Rows lie near named flat spaces through zero. A row that begins with a name and a colon came from that space; any other row is followed by the name of its block's space that it lies nearest.
j35_j618:  -32  -92  -23  327  -32   22  313 -125 -161  -82 -272 -224  157 -104   70  259   12 -333   41  -23  -24  -64
j12_j431:  -77  189  195 -213 -117 -297  120 -236 -212  -15  230  -53 -189  104   17   37 -146  251 -268  179 -116  125
j800_j112:   97 -134  103  102  286  447 -165  302   73  208  285   73  486   57   70   -5  176 -328  -46 -302   -8 -170
j800_j112:  198 -249  -40  218  163  425   56  362  -30  -70   83  -61  413  -84   14   63   61 -481  -24 -208   18    1
j800_j112:  161  142  142 -118  184   66 -344   29  145  142  240   45  220  -19   11 -254  148  149   55 -101   40  -79
j12_j431: -278  302    5 -265 -134 -375  -24 -328  -70  122 -215  -19 -632 -232 -168 -257 -139  518   22  354    7  -97
j35_j618:  -63  -26 -153   99  403  460 -214  308  300   74  -53  -15  312  198 -215  323  255 -342  152 -240   69 -194
j405_j506:  -45  323   64   69   36  -87  -15 -167  136  105 -203  189   95   78 -214  542    8   13  275  131   55  -43
j12_j431:  -39  -32   47  -15  -27   47   23   37  -75  180  -51  -31  -75 -199  123 -160   98  -81  -21  -15   47 -207
j800_j112: -101   42 -110   38  -48 -203   56 -209   13  -78 -182 -136 -101  -55   -1  -49 -107  110   82  108  -16   94
j405_j506: -166    5  107   38  -36 -211  115 -165 -171   31 -112 -132 -306  -64   11  124   -8  -23 -179   22   56   52
j12_j431:  -49  159  157   26  -99 -256   78 -299  -67  -16  -73   97  -86  178   -8  308  -27   90   15   81  -36   84
j35_j618: -177  200  -23  155    9 -317  131 -275  -80 -135 -343   19 -288 -195 -413  394 -415   86   99  308   60  439
j35_j618:  -85 -177  -87 -114  -52  239 -111  429  223  312   19  256 -131  126  177  153  344 -188   -2 -233  196 -346
j35_j618:   57  -60  -11   89   97   13  -90  -45   84  -40  190 -124  300  100   96 -139    7   87  -32 -149  -61   45
j800_j112:  -50  201  -59 -249   63   25  -85   30    8  103  -54  -83 -154 -248 -113 -259  -13   96   75  211   13 -137
j35_j618: -172  174  -88   28  168 -201 -275 -273  285   45   17   28   80  137 -165  -57 -156  433  170   15  -34  153
j405_j506:   87 -116   31   -8  -75  -55   94   65  -40  -68  157 -109  116  150  234  114   91 -161 -162 -120   14   85
j937_j688:  134 -125  -46  -16 -182   11 -170  180  249  124 -154  324 -101   99  223   54  318  -55  225 -178  214 -168
j937_j688: -163  102 -139  -55  -34 -115   50 -264  -59  -59 -247 -134 -223 -173  -99 -341 -157  237  133  240 -122  -67
j405_j506:  227 -146 -169   40  172  379 -137  290  132 -155  169   13  420  -17  -78 -291  -66  -99  118  -89  -87   63
j405_j506:  105  174    3   31  -13   50  171 -102 -174 -170 -105   -4  100 -216 -255  -10 -278   -2  132  302 -141  102
j35_j618:   54 -258   17  224  184   14  -50   24   10  -40  174 -307  354   43  266  -64   72 -280 -173 -324   40  203
j12_j431: -183    7  -51   54  191   86 -100  -77   32  169  -15 -249   40 -179   -7 -338   60  125  -15  -69  -33 -265
j937_j688:  222 -159  -10   27 -100  134  -72  142   -3    6   35   76   81 -200  156 -442   75   36   79  -79   21 -131
j12_j431:  -11  128   46 -200  -27 -162   17 -118  -88 -138  166  -87 -132  111  -74  -67 -118  221 -159  140 -101  150
j937_j688:  -12    3  -85    3   85   80 -114  114  170  136  -93   24   97  -49   50   62  117 -161  153  -63  114  -69
j937_j688:  -41   21   92  -23 -103 -253  -51 -118   -9  -34 -121   89 -375   74  -29  139   60  131  -55   -9  123  110
j937_j688:  -96  -33 -110   -2   93   18  -69  -26   81   81 -140 -136    7  -72   96 -132   85 -121   94  -36   37  -71
j800_j112:   63  -24  -81   -2  403  397   53  247  -67 -142  319 -439  553    8 -108    6  -57 -402 -194  -65 -153   85
j937_j688:   87   77  -24 -171  -29  -72 -153   32  207   13   20   24   25  251  155  116  284   -8   91  -85   89  -82
j405_j506: -277   16 -145    0  220  -18 -365   22  387  270 -159  133 -135   93  -79   73  118   87  190 -152  181  -39
j800_j112:  289 -247  357  319  -58 -152 -121 -193 -132  -98  164  120  152   99  256 -144   97   30 -135 -349   35  223
j12_j431:  106  -15   44 -130   22    7 -321  100  152  242  292  136  110 -194  149 -577   -9  323   29  -83   51  -59
j937_j688: -111  -11   24  151 -107 -256   75 -263 -124 -113 -325  -73 -426 -156 -123  -40  -64  194   -4   73   60   55
j937_j688:   15  130   51   33   35   20   82   65   38  -20  120   46  170  161 -149  481  -35  -40  -47   15    6   58
j35_j618:  -25   82  112  -74 -162 -302  -55 -146   36   63   23  -49 -276   72  120    7  203  331 -110  -63  115 -144
j937_j688:  -67  -11 -207   40   -2  -26 -110   31  180  144 -284 -101  -95 -336   50 -275   75   62  242   18  159 -177
j35_j618: -213  297  -18 -187  101 -101 -210 -165  178  190 -141   56 -235   39 -179   14   96  285  159  121   36 -211
j937_j688:  -94 -172   45  272 -150 -236   93 -163 -127  -47 -347  -53 -437 -210    3   -3   21   69  -54  -75  162   32
j35_j618:   68  -97  -25  208  223  463  231  320  -66   36  199 -203  652    5   14  367   39 -568  -97 -147  -80 -130
j35_j618:  110 -167   86   82  111  301  233  383 -207  -74   56  -69  146    9  -13  525   75 -749 -229 -107   84  144
j800_j112: -267  103 -137  100  375  224 -184  -40  204  152  -11  -98  222   17 -276  -32  -63  109  122  -46  -87 -157
j937_j688:  211  -11  278 -143 -449 -398   93 -188 -337  -78  -70  198 -584 -266  166 -358  -52  276 -126  182   74  114
j800_j112:   74 -169   32   72 -410 -213  383  -48 -330 -117 -213  -35 -343 -288  205  -73  -98  -92 -109  143   43   51
j35_j618: -104  -13  -13 -105 -310 -369   -6 -225  -34   16 -270  256 -569  -80   71 -190 -123  286   99  177   63  128
j800_j112: -148  191   69 -298 -174 -465 -192 -439  -41   21   14  285 -499  -32  -69 -532 -381  678   57  330 -130  300
j800_j112: -211  147 -123  -83  -42 -156  -86 -192   69  130 -377   44 -399 -258 -124 -236  -60  237  242  219   57 -127
j12_j431:  131  136   57 -133 -167 -105  144    4 -163 -193  -97   98 -256  -77 -179  157 -121    4   -4  257   12  162
j405_j506:   13   22  -21 -165  -28   26    1   14   17   -4  282  -60  148  166  118 -178    2  165 -105    0 -143  -86
j12_j431:  191   11   80 -182 -388  -82  263  142 -273 -147   10  204 -372 -185  -49  -27 -146   94 -119  268    7   52
j12_j431:  239  157  357 -174 -204 -193  151 -159 -300 -155  440  110   62  202   54   52 -132  226 -294  127 -188  175
j405_j506:  -37   41 -106  170  151  108 -134    0  178   49 -264   27   67 -119 -177   59   49  -34  267  -33   90  -87
j405_j506:  -61  -19  -34  262  130  -37 -134  -13  167  160 -328    7    8 -220  -42  194   93 -185  222 -120  247   20
j12_j431:  286 -191   91  240  -46  291  126  194 -149 -101  202  -15  355 -142   34 -179   12  -43  -90 -152  -77 -153
j405_j506:   90 -158    4   76 -179  -77  211   60 -181 -145 -277  -59 -259 -134  112  156   78 -350  -39   15  134  103
j35_j618: -137  167  -47  -10  156  142   10   13   74   98  -88   45  106   58 -199  300  -22 -124  123   90  -36  -93
j405_j506:  182   13   58  -71   23  267  -82  263   91  134  185  109  266   43   91   10  242 -105   38 -124   31 -290
j405_j506:  140   47  126 -106 -372 -301  248 -237 -219 -172  205   94  -13  130  192  -81 -211  280 -122  187 -191  161
j405_j506:  219 -255  183  208 -226   16  164   45 -272 -123  -74   14 -176 -161  146 -137  145  -79 -156 -148   65 -105
j937_j688:  185   25  112 -105 -390 -223  160 -187 -297  -53 -167   93 -338 -401  157 -519 -108  211   65  276  -36  -59
j12_j431: -135   16   56  132  154 -312 -121 -316   48   49  112 -354  115   -9  142 -143  -30  196 -135 -144   22  166
j800_j112: -401  317 -175 -118  413   72 -265 -214  162  132 -233 -192 -194 -149 -473 -240 -111  296  187  206  -78 -166
j800_j112:  -23   83   59  -49 -319 -400  124 -300 -229  -93 -322  -11 -623 -358  -45 -308 -136  363   13  280   56   33
j12_j431:  339 -172  233   92 -116  148   20  126 -121   40  246  131  329   11  326 -135  187 -184  -71 -217  -13 -113
 342 -312   26  130 -175   72  167  176 -157 -161  194 -197  299 -123  397 -283   96 -220 -155 -190    1   21
j405_j506
 156   75  128  188  -45   19  293 -109 -266 -265 -104 -116  108  -39 -167  322  -74 -179  -41  111  -83   73
j405_j506
 387 -195   82  102    5  250  158  345 -109 -303  423   36  513  217   33  296  -89 -352 -216 -150  -75  332
j12_j431
 258 -196  208  -35  162  332  177  338 -255  -78  538 -181  574  206  274  227   82 -698 -406 -220 -110  183
j35_j618
   0   -3  -55  -65  -86   13   26  -54  -41  -97  -25   45 -118   14  -56 -223  -68  197   29   95 -109  -63
j405_j506
  -7   38    1  141  -36  -34   -7 -140   -9   88 -163  -52   -1 -269   -3 -244    6  178  140   29   15 -204
j405_j506
 453 -309  271   88 -309  -56  361  134 -389 -301  218 -106  168  131  479  210  181 -537 -350 -188   19  223
j12_j431
 379 -238  187    1 -187   66   91  207 -237  -93  246  119  139 -134  286 -228  -19 -247 -164  -83   13  188
j800_j112
-105 -338   18  199   -9  -70  -75  109  -52  130  -59  -55 -307 -299  124 -281    6   -5 -197 -236  211   76
j937_j688
-236  199  -99   12  225   31 -129 -116  164   90 -189  -26  -48   19 -291  148  -29   98  170   80    0  -80
j405_j506
 -60  106    6  124   58    0 -108 -195   13  -77 -171  248 -140  -80 -398 -112 -269  344  195  153  -90   94
j405_j506
 -92  -36  -27  -27  139   62   29   83   42  -23  320  -70  254  278   -5  218 -117  -66 -200  -82 -102  183
j12_j431
 272 -158  154  119 -147  -43  -89   44   43  127  193  180  308  -36  384 -173  108  -31   41 -216   74   13
j800_j112
-127   65  -16   58   82  -12  -83 -110   23   39 -154   56 -156 -103 -207  -73  -92  158   90   65   -1  -14
j405_j506
  37  -46  122   94  118   38   82   94  -21   36  141 -160  284  201  167  491  193 -437 -175 -212   79   66
j937_j688
-103  211   44   22  -78 -184  166 -114  -64  -31 -505  161 -382  -16 -237  728   -1 -319  179  234  171  149
j405_j506
-297   63 -181   11  271  176 -152  -36  123   76 -314   24 -191  -62 -335  -45  -67  -20  201   84  -21  -80
j800_j112
 -99  -98  -58  184  335  267 -133   56  174  111  132  -73  493  202   31  110   54 -240   42 -254  -72  -21
j800_j112
   8   14  198  188 -113 -174   53 -260 -199 -102 -102  215 -252  -93 -213  -23 -235  283  -27   90  -48  169
j405_j506
-182  159 -128 -292 -137 -213 -120 -116   84  125 -150  180 -455 -162  -84 -345 -175  398  153  292    8   -3
j937_j688
 328 -227  118   77   65  404   -1  292  -75  -93  612    5  621  158  145 -286   27   -7 -238 -271 -207  -96
j12_j431
 -22  181   67 -366 -287 -286  -60  -35  108  175 -135  261 -435  199  220  233  298   49   89   99  169 -154
j800_j112

Each name stands for a flat space through zero: a line, a plane or more. A row that begins with a name and a colon came from that space; any other row is followed by the name of the space it lies nearest, among the names in its block.
j947j134: -192  175  324 -138  145  -23   -3 -133 -191 -137  181  -58    2   24  213 -177   57   17  392  -33  194 -246
j498j898:  -91 -335  -60  119  285   92 -175  209 -326  150  408   27   29   90  -34   13  145  244    7  181  -17  169
j498j898: -271  408  257 -102  -88    9    8  -81  108  -62  -40    2  350  -88   94  112  -61 -153  414 -271 -103 -394
j17j987:  -67 -315 -295  145 -173  443 -410   -2  -51   54 -348 -129  148  226  -62  173  119   94 -197 -320 -281  177
j498j898:   15   33 -255   78  -70  245   20   82    6 -212 -264  -18  -47   48   36 -250 -160  -93 -107   18   80  106
j468j559:  154 -151 -200  170    1    3  -96  162    6  -78  -53   58   18  -11  -45 -196 -105   26   25   41  -38  197
j498j898: -127   40   -5   73   28   11  117  133  148  -15   96   11  187 -156 -253  248   61 -102   86   10  -51  -73
j620j28: -115 -104 -258   53 -243  226 -200  -73  180 -149 -217   22  474 -112 -314   53   31  -47  243 -404 -179   19
j468j559:  228    0    2   21  120 -182   94  -30  -79   45  150  160  -67 -133 -216 -123  -53   55  -64  185   -3  115
j498j898:   28 -105   70   41  108   47 -121  119 -170  -26   84 -112 -223   96   94 -212   21  -26   29   72 -101   24
j498j898:  274 -150   13  121  167 -167   -1  152  -27   42  254   59 -155  148   33 -343  -96   37 -108  310  105  137
j468j559: -113  -45  -87    6  -65  286 -241  -80 -163 -137 -186 -108   80   78   34 -144   43   14  163 -254 -128   -7
j468j559:  -44  198    7   16  -97 -137  124   25  187  212   62   41  118   20  150  280 -128  -38 -224   96 -134 -115
j620j28: -216  -71  214  120  217  216   70  393   86   13   30 -131  -86   62 -166  366  215 -169  -14   82  104 -105
j620j28:  -88  266 -101  -10  -88 -129   68 -165   53  -71  207   44  427  -27  147 -177 -147   35  317  -58  -14 -177
j468j559:  146 -120  -19   93  232   62   54   64 -200 -111  -67  109 -172 -140 -303  -23   96   94   -3  123  198  222
j17j987: -112 -166  205    7  117  242 -198  107  -65   33   33  -80  -37  176  -99   32  149  -55  -13  -57  -16  -64
j947j134:  155 -166 -104   91  -41  -87    3  -57  211  -76   26   26  196   43 -186  -53   73   44  100  -41  193   88
j947j134:   92  -51 -420  -53 -231 -204  261  187  405   22  276  -78  128  147  172 -402 -186 -159  -81  151   71   11
j17j987:  -76  -16  355  129  398  379 -153   97 -484 -276 -219 -110 -429  -43 -180  -26  195  -33  136   45   83   24
j620j28: -171   59   81 -120 -173  235 -113 -163  200 -190 -275   81  390 -146 -376   73   64 -149  304 -434   24 -157
j468j559:  -60  274  230   -1  205  -49  -52 -263 -451  -67   43   86  -12 -193   67   35    4  194  264    2  -64  -79
j468j559:  115  -40 -287   89 -267 -105   14 -128  314  -35 -116   91  294  -86 -119   59 -129    5  -83  -80  -58  102
j947j134: -198 -166  185  203  -21   82 -271 -208   68 -207  145  -89  180    7  -27  116   14    6   52   51  -48  -81
j498j898:  -45  105  235  142  132  253 -379 -127 -376  -12 -255  151   90 -115 -156  175  -36  116   73 -172 -321    5
j17j987:  205 -287    3  248  102   75 -309   -1 -253 -301 -134  -67 -362   -6   25 -386  -75   50    8  131  -58  269
j17j987: -159  132    3   -4    8   19  -54   95 -178   41   83  -84  -55  -12  276  -33  -87  -15   76   12 -259  -93
j498j898:  184 -135  -72  167 -214   49 -423 -211 -121 -242 -415  -56 -311  187  579 -423 -344  100 -197   12  -72  216
j17j987:  151  108   -6  -32  -91  -18 -165   15 -177 -163 -226    2 -323   37  408 -583 -338  -76   26   11 -143   55
j620j28:   14  619  530  -24  194 -175  308  -80   35 -168   13   55 -105  -74  109  -89 -178 -230  174  212  225 -382
j620j28:   42  158  164    0  158 -124  346  303  208  236  113   71 -145   93   23  270  -28 -119 -326  320  227  -83
j498j898: -106  329  316 -122  138    3   93   78 -203 -126  -62    4 -265 -145  147 -158 -106 -161  202   39  -11 -194
j620j28:   39  -36 -356 -105 -196   89  121  -74  169  137 -132   87  240  -63 -311  172   55   13 -199 -171  -63  102
j498j898:  -81  236  -19 -124 -162  -70  122  -27  190  -48  -37  -66  117  132  354 -176 -133 -101  143  -89  137 -199
j620j28:   11   67 -187 -105 -220 -307   38 -283   68   11  145   83  264 -205   93  -50  -95  131  200 -111 -117   -4
j468j559: -218  461  535  136  244  -94  364  227  285  196   64  -54  101   66   36  822  141 -168  -43  185  211 -422
j620j28:  -19 -219  -47  226  103   93 -418 -282 -384 -289  231   27  137    4   80 -432 -115  248  209  102  -78  147
j17j987: -135 -163  -16  192   99  452 -223   92 -172  -41 -344  -86  -14    4 -297  415  234   34  -99 -177 -134  111
j947j134:  206 -207 -239   36  -94 -221  -69 -241    3  -85  277  -27   91   33   14 -409  -43  136   77   77  -21  142
j468j559:   67 -203 -177  -40  -37  145 -248 -297 -281   -9 -117   54   69   -1 -118  -78  105  261    4 -197  -60  202
j947j134:   71 -221 -347   25 -306  -35 -219 -174  126  119  -25  -34  237   94   72   -8  -38  127 -124 -185 -276  135
j498j898: -412  408  290 -342  -15  161   50  -68 -176 -137 -197  125   68 -272  133   29  -81 -111  393 -286   74 -301
j468j559:  -57  -16  140   46  173  308 -230 -213 -444 -218 -189 -158 -174   58  -34 -105  196  106  186 -146   -7    6
j468j559:  -22 -349 -126   45  103  193 -106  100 -123  190    8 -115  -31  112 -249  336  371  156 -120 -107  -50  168
j947j134:  188 -420 -637  109 -436  -95 -212   32  238   37  -28 -212    0  168  253 -298 -128   27 -221  -85 -381  291
j947j134:  359   -6 -104   36  187 -187  224   24 -234   95  -49  252 -461 -188  -97  -50 -154  151 -474  428  120  354
j468j559:   97   13 -135   87   59   38  189  300  129   20   30   42  -49  -99 -326  -14  -50 -196 -159  158 -101   64
j620j28: -131  100 -143 -210 -117   -8  339   45  364  203   -8  134  411 -108 -357  450  175  -49    7 -205  208 -103
j498j898:  173 -112 -191   39 -141  173 -144   -7   73  -60 -212 -134  -44  269   36 -328  -33  -79 -109 -125  -69   72
j620j28:  -72   81   76   47  274  -55  237  303  -74  135  296   41    0 -128 -228  220  120  -37   57  200   -6  -51
j17j987: -365  325   26 -259 -132  212   45 -240  -55   13 -151  -74  331   38  158  208  123   25  275 -402   48 -303
j17j987:   59  -80   65  170   86 -121  -16   86    1    3  125  -22  -96 -114 -110  128   14  -15  -43  164 -158   54
j947j134:  -61  163  185 -156  149  -75   54  -49 -322  -22  163  -27 -287   -5  307 -266  -63   36   90  144   46  -91
j947j134:  -89  -54   56 -121  -33  163 -182 -102 -109   19   16  -71   18  210  150 -195   27   22   21 -125  -10  -77
j17j987:  -88 -232 -216  215  -61  456 -468   71 -266 -114 -372  -99  -24  139  114  -50  -36   92  -76 -202 -281  204
j17j987:  107 -155  -51   32   55  167 -212 -220 -159  -45  -85  104  208   57 -274  -86  120  187   92 -176   81  126
j620j28:   26   47  -95   19 -138 -252    1    8  112   49  123   24  114  -80  193  -50 -149   14  101    5 -170  -17
j468j559:  132  130   92   -4  190 -237  119   27 -258   24  210  142 -246 -193   58 -183 -153   63  -19  299  -48   67
j17j987:   78 -169  -46   65   52   15  100  150  117   14   -9  -42 -170   40 -131   93   83  -49 -212  145  129  114
j947j134: -176  361  207 -126  118  -55  310   21    8  -20   37   89   62 -208  -73  222   19  -87  167   32  176 -218
j620j28:   18   -2  214 -185  100  150   86  -38  -12  -31 -322   50 -115  -36 -292  189  272  -16  101 -236  348  -15
j620j28:   97   16   35  102   71   57   13  -50  -81 -126 -198  -46 -166  -41  -92   48   59    7  -25   20   57   72
j498j898:   11 -192  124   26  280 -177 -182 -210 -503    4  514   -5 -157   96  327 -311   38  371  122  293  114  103
j498j898:  -83  423  332  -79  306 -249  327  242 -127  139  362   49  -83  -21  247   -8  -59  -59  216  266  130 -279
j17j987: -380  363  192 -292  -73  -33  383   48  425  201  210   35  438  148  148  351   49 -153   76  -71  389 -457
j17j987:   41  -60  342  217  248   21 -239  144 -339 -310    4 -118 -520  -87  158 -342 -116 -102  141  244 -150   38
j947j134: -119  238  489   67  279  -59  155  257   50  150   89  106  -91   -7   31  419   -7  -96  -90  245  159 -207
j468j559:   34  111   65   76  158 -103  210  105  -72  -26   49   27 -218 -171  -59  132  -17  -27  -90  249   44   36
j947j134:  220 -106 -161   53  -60 -273  255   77  356   62  232  -21   20   40 -143  -54   -2  -84 -165  218  114   61
j947j134:  -85  366 -156 -294 -175   -9  521   33  486  231 -139  168  510 -103 -411  450  130 -161   26 -292  243 -226
 -73   -1  -64  -43  -61  122 -159 -233 -125  -84  -65    5  269  -83 -178  -13  110   91  280 -298 -117  -27
j468j559
 -46 -124  -57 -157 -143 -102 -366 -244 -318   62   88   14  -42  132  621 -376 -165  286  119 -121 -130   69
j468j559
  18   35   -2   86  -76   -6 -194 -196 -126 -247 -123  -92   14  -64  127 -220  -56   32  289 -145 -135   -8
j620j28
  40 -262   10  266  216  -49  -64  241 -118   32  313 -129 -224   24  -51   57   80   27 -136  333 -161  134
j17j987
-489  367  387  -67 -110   90 -382 -308 -152 -283  168 -172  383  222  785 -395 -232  -23  662 -249  -72 -531
j17j987
  83  156  -64  -10   18   -8  474  132  358   92 -223   70  -14  -33 -284  460  106 -115 -319  107  383   11
j17j987
  36  257  177 -149  -27  -98  121  -37   37   -3 -115  -12 -101   -8  122  -77  -41 -111  116  -83   42 -166
j620j28
 -82 -224  -96   -6  -59  299 -327   86 -218   11 -289  -44 -177  113  183  -40   -8   78 -123 -166 -138  163
j498j898
-114   77    8  104   98  -66 -110  -21 -260  -16  232   12  110 -119  131  -27  -65  124  217   62 -229  -30
j17j987
 168 -293  -38  281   44  199 -497 -108 -325 -308 -170 -139 -230  166  163 -487  -84  108   59    4 -154  228
j17j987
 192   46  205  142  252 -280  245  230  -14  100  164   74 -429 -105   12  144  -83  -36 -312  499   82   90
j947j134
 239 -326 -288  -46  -70  -67 -326 -416 -298  -20  172   61  195   37 -113 -463   74  348  198 -187 -125  252
j17j987
  18  267  257  -39  190 -134   96 -243 -226  -13  131  121   72 -216 -192   95   62   90  214   29   -2 -123
j468j559
 227 -136  -71   -2  -41  -13   70  140  203   21  -99   26 -130   22 -264 -111    2 -148 -182   32   20  112
j498j898
 123 -103  -91  -38   69  169 -102 -386 -364 -124 -179   58 -126 -116 -286  -71  131  210  -88  -65   33  213
j468j559
 -60  -14  121 -146   88  247 -256 -375 -408 -123  -64   53   53   35  -78 -250   94  176  185 -206   58  -10
j947j134
-117  126   -5  124   15  241   21  -27   10  -69 -283  -85   89   44  -58  339  107   -7  -38 -108   56  -52
j17j987
-200  -85  137  130  118   56 -256 -210 -263 -222  252 -156  130   34  145 -114  104  148  377  -17  -24  -89
j17j987
 211 -294 -357   -6 -255  118  -59  -74  290   99 -130 -158  170  115 -498   34  242  -96 -155 -297 -264  117
j947j134
  29  121   25 -315  -72 -128  269  -70   77  201  -68   19 -133  -43  -19  161  123  -19 -101  -99  116  -66
j620j28
  68   26 -307  152 -212  132 -195 -225  -58 -275 -333   39  148  -97   45 -223 -221   61   46 -146 -144  157
j468j559
  35 -327 -232  -26 -129 -144   25  285  314  134  187   -6  122   27  -73  -12   56  -42   28  -39    2  111
j468j559
 -72   65 -120 -103 -188 -146  102 -337  170   85   77  -32  320   40   93  227   99  149   44 -141  112  -92
j498j898
